Below is a small trained network, with its code and all its weights. Each question gives an input and a target symbol and asks what happens when units are switched off, that is, made to give their printed mean instead of their output.

import numpy as np


def w(rows, s, z=0):
    codes = np.array(rows[::2]) - 128.0
    scale = np.full(codes.shape[1], s)
    scale[-1] = z or s
    return codes * scale


def f(y):
    return np.maximum(y, 0)


def softmax(a):
    e = np.exp(a - a.max(-1, keepdims=True))
    return e / e.sum(-1, keepdims=True)


def log_softmax(a):
    a = a - a.max(-1, keepdims=True)
    return a - np.log(np.exp(a).sum(-1, keepdims=True))


def net(x, mask):
    ids = ['γδεμσφψ'.index(c) for c in x.split()]
    T = len(ids)
    res = E[ids] + P[:T]
    u = 0
    for l in range(2):
        r = res
        for j in range(2):
            rows = slice(3 * j, 3 * j + 3)
            q, k, v = (r @ M[l][rows].T for M in (Q, K, V))
            z = softmax(np.where(np.tri(T) > 0, q @ k.T / 3**0.5, -1e9)) @ v
            o = O[l][rows]
            res = res + np.where(mask[u + j], z, o[:, -1]) @ o[:, :-1]
        u += 2
        y = f(res @ A[l][:, :-1].T + A[l][:, -1])
        res = res + np.where(mask[u : u + 12], y, B[l][:, -1]) @ B[l][:, :-1]
        u += 12
    return log_softmax(res[-1] @ U[:, :-1].T + U[:, -1])


Q, K, V, O, A, B = {}, {}, {}, {}, {}, {}
E = w([
[139,157,165,85],'γ',
[105,182,181,73],'δ',
[6,115,145,80],'ε',
[125,49,149,181],'μ',
[191,111,159,96],'σ',
[140,46,156,129],'φ',
[127,91,113,216],'ψ',
],0.015)
P = w([
[151,144,182,203],'0',
[49,83,49,45],'1',
[159,184,159,213],'2',
[43,82,76,28],'3',
[169,187,132,189],'4',
[43,71,101,36],'5',
[200,185,114,163],'6',
[42,62,125,38],'7',
[221,183,89,142],'8',
[55,60,151,45],'9',
[255,196,60,136],'10',
[52,34,181,62],'11',
],0.0092)
Q[0] = w([
[104,182,129,97],'L0H1',
[148,159,186,12],'L0H1',
[128,89,13,131],'L0H1',
[123,61,138,68],'L0H2',
[101,255,107,73],'L0H2',
[171,246,174,56],'L0H2',
],0.0094)
K[0] = w([
[190,175,64,196],'L0H1',
[157,208,108,81],'L0H1',
[94,108,158,189],'L0H1',
[146,2,75,146],'L0H2',
[72,181,200,84],'L0H2',
[131,239,164,75],'L0H2',
],0.0063)
V[0] = w([
[72,119,237,114],'L0H1',
[125,197,82,174],'L0H1',
[3,126,170,137],'L0H1',
[161,37,130,72],'L0H2',
[197,173,136,212],'L0H2',
[40,149,222,115],'L0H2',
],0.006)
O[0] = w([
[99,176,255,156,250],'L0H1',
[192,134,66,51,33],'L0H1',
[224,21,163,110,243],'L0H1',
[72,103,88,144,202],'L0H2',
[88,93,146,221,66],'L0H2',
[195,141,99,162,201],'L0H2',
],0.0056,0.0022)
A[0] = w([
[106,102,16,79,252],'L0N1',
[57,116,91,162,242],'L0N2',
[99,231,58,100,151],'L0N3',
[118,123,136,2,73],'L0N4',
[199,58,179,103,152],'L0N5',
[123,111,169,137,145],'L0N6',
[201,231,166,125,173],'L0N7',
[196,198,27,129,184],'L0N8',
[120,95,121,198,117],'L0N9',
[91,18,70,176,192],'L0N10',
[51,149,153,68,78],'L0N11',
[59,144,138,84,132],'L0N12',
],0.0086,0.0039)
B[0] = w([
[214,85,241,129,192],'L0N1',
[134,136,214,124,206],'L0N2',
[239,175,167,127,152],'L0N3',
[50,88,162,105,196],'L0N4',
[44,145,142,224,207],'L0N5',
[102,209,127,107,173],'L0N6',
[118,184,62,113,181],'L0N7',
[152,87,9,131,155],'L0N8',
[113,95,88,41,183],'L0N9',
[104,135,183,69,254],'L0N10',
[130,88,85,165,181],'L0N11',
[193,96,145,255,181],'L0N12',
],0.0062,0.0071)
Q[1] = w([
[120,79,169,2],'L1H1',
[161,173,39,200],'L1H1',
[51,78,92,225],'L1H1',
[132,88,117,181],'L1H2',
[180,130,40,139],'L1H2',
[111,38,201,27],'L1H2',
],0.0068)
K[1] = w([
[151,145,2,201],'L1H1',
[71,152,201,175],'L1H1',
[111,65,156,127],'L1H1',
[125,208,144,141],'L1H2',
[214,123,74,53],'L1H2',
[75,104,182,27],'L1H2',
],0.0073)
V[1] = w([
[93,52,174,115],'L1H1',
[138,243,136,2],'L1H1',
[84,133,134,84],'L1H1',
[85,124,129,123],'L1H2',
[117,88,156,163],'L1H2',
[166,148,117,177],'L1H2',
],0.0088)
O[1] = w([
[73,174,83,125,225],'L1H1',
[151,1,169,13,69],'L1H1',
[89,114,167,65,132],'L1H1',
[140,211,75,161,171],'L1H2',
[100,120,55,128,253],'L1H2',
[113,173,184,66,44],'L1H2',
],0.0073,0.0052)
A[1] = w([
[28,124,195,221,227],'L1N1',
[49,169,92,254,175],'L1N2',
[23,119,62,39,122],'L1N3',
[134,102,247,194,202],'L1N4',
[67,69,179,128,202],'L1N5',
[92,137,42,221,155],'L1N6',
[69,220,139,152,80],'L1N7',
[117,64,191,153,177],'L1N8',
[19,119,89,37,95],'L1N9',
[135,142,196,197,254],'L1N10',
[186,162,252,216,132],'L1N11',
[199,199,93,111,224],'L1N12',
],0.0069,0.0047)
B[1] = w([
[119,146,105,85,252],'L1N1',
[125,65,148,97,236],'L1N2',
[81,136,224,169,145],'L1N3',
[142,168,98,144,202],'L1N4',
[143,149,124,155,208],'L1N5',
[164,85,113,100,197],'L1N6',
[200,132,149,247,168],'L1N7',
[175,160,118,137,190],'L1N8',
[91,110,209,178,146],'L1N9',
[99,171,69,104,203],'L1N10',
[178,164,139,177,154],'L1N11',
[95,90,144,89,163],'L1N12',
],0.011,0.012)
U = w([
[207,63,186,174,56],'γ',
[230,31,71,78,132],'δ',
[90,132,139,171,64],'ε',
[127,148,33,89,252],'μ',
[254,206,45,196,130],'σ',
[68,138,142,154,105],'φ',
[83,127,157,162,77],'ψ',
],0.0092,0.0041)

Each question gives the input, a string of symbols that net reads in full, and the target symbol t.
The units are the heads (3 rows each of Q, K, V and O) and the neurons (one row each of A and B). Each row of codes is followed by its name. A weight is (code - 128) times the scale printed after its matrix; where a second scale follows, it is the last column's (O, A, B and U).
mask holds one flag per unit, layer by layer, with each layer's heads first. A switched-off unit (its flag False) gives its mean, the last column of its rows in O or B, instead of its output. The means were averaged over made-up inputs and are rounded, as every weight is.
A unit's drop is (log p(t) with every unit on - log p(t) with that unit switched off) / (log p(t) with every unit on - log p(t) with every unit switched off).
The circuit of an input: a set's keep is (log p(t) with only the set's units on - log p(t) with every unit switched off) / (log p(t) with every unit on - log p(t) with every unit switched off). Starting from the 12 units with the biggest drops (on a tie, the unit counted first), units are removed one at a time, each time the one whose removal leaves the highest keep (on an exact tie, the one counted first), for as long as the keep stays at least 0.8.
units of the circuit, in order: the units of the circuit, biggest drop first
most important unit: the unit with the biggest drop
top k neurons: the k neurons with the biggest drops, biggest first
top k neurons in layer l: the k neurons of layer l with the biggest drops, biggest first
input σ γ γ ψ σ ψ δ ψ σ φ, target σ: most important unit -> L1H1
input ψ φ ψ δ ψ γ φ, target μ: top 2 neurons -> L0N1, L0N2
input ε ψ δ μ δ ε σ σ φ ε ε, target δ: units of the circuit, in order -> L0H2, L1H1, L0N7, L0N1
input ψ ε ε ψ φ γ ε δ δ ψ γ, target μ: top 2 neurons -> L1N12, L0N8
input μ ε ε φ σ σ ψ μ ψ φ γ ε, target δ: units of the circuit, in order -> L1H1, L0N8, L0H1, L0N7
input μ γ ψ σ φ ε δ ψ ψ φ δ δ, target γ: top 4 neurons in layer 0 -> L0N7, L0N5, L0N8, L0N4
input ε δ ε ψ σ δ, target σ: units of the circuit, in order -> L1N2, L0N12, L0H2
input σ δ φ γ δ μ δ, target δ: top 2 neurons in layer 0 -> L0N5, L0N3
input γ σ μ φ ψ σ φ σ μ φ ψ, target δ: units of the circuit, in order -> L1N6, L1N2, L0N8, L1N4
input μ γ μ ε ε φ δ σ, target γ: top 2 neurons in layer 0 -> L0N7, L0N8
input ψ ψ μ φ ε ψ δ μ φ δ ψ ψ, target μ: top 2 neurons -> L0N8, L1N1
input δ μ δ μ, target γ: top 4 neurons -> L0N10, L0N7, L0N1, L0N2
input σ μ μ ψ σ δ, target σ: top 4 neurons -> L0N3, L0N12, L0N1, L1N2
input ψ φ ψ δ ε μ μ σ φ φ, target φ: most important unit -> L0H2
input ε ψ ψ ε ε μ σ μ, target σ: top 2 neurons -> L0N10, L0N8
input γ ψ μ γ δ ψ ψ ψ, target σ: units of the circuit, in order -> L1H1, L1N12
input ε ε δ φ, target γ: top 2 neurons -> L0N7, L0N1
input δ ψ φ σ γ ε γ γ, target δ: top 2 neurons in layer 1 -> L1N7, L1N11
input ψ σ σ σ, target σ: top 4 neurons -> L0N1, L1N2, L0N7, L0N9
input ε μ ε δ, target ψ: top 3 neurons -> L0N4, L1N3, L1N9
input γ γ φ δ σ ε δ γ ε δ γ, target δ: units of the circuit, in order -> L1H1
input μ δ ε, target σ: top 2 neurons in layer 0 -> L0N12, L0N9
input δ γ ψ μ δ φ δ δ, target γ: top 2 neurons -> L0N7, L0N5
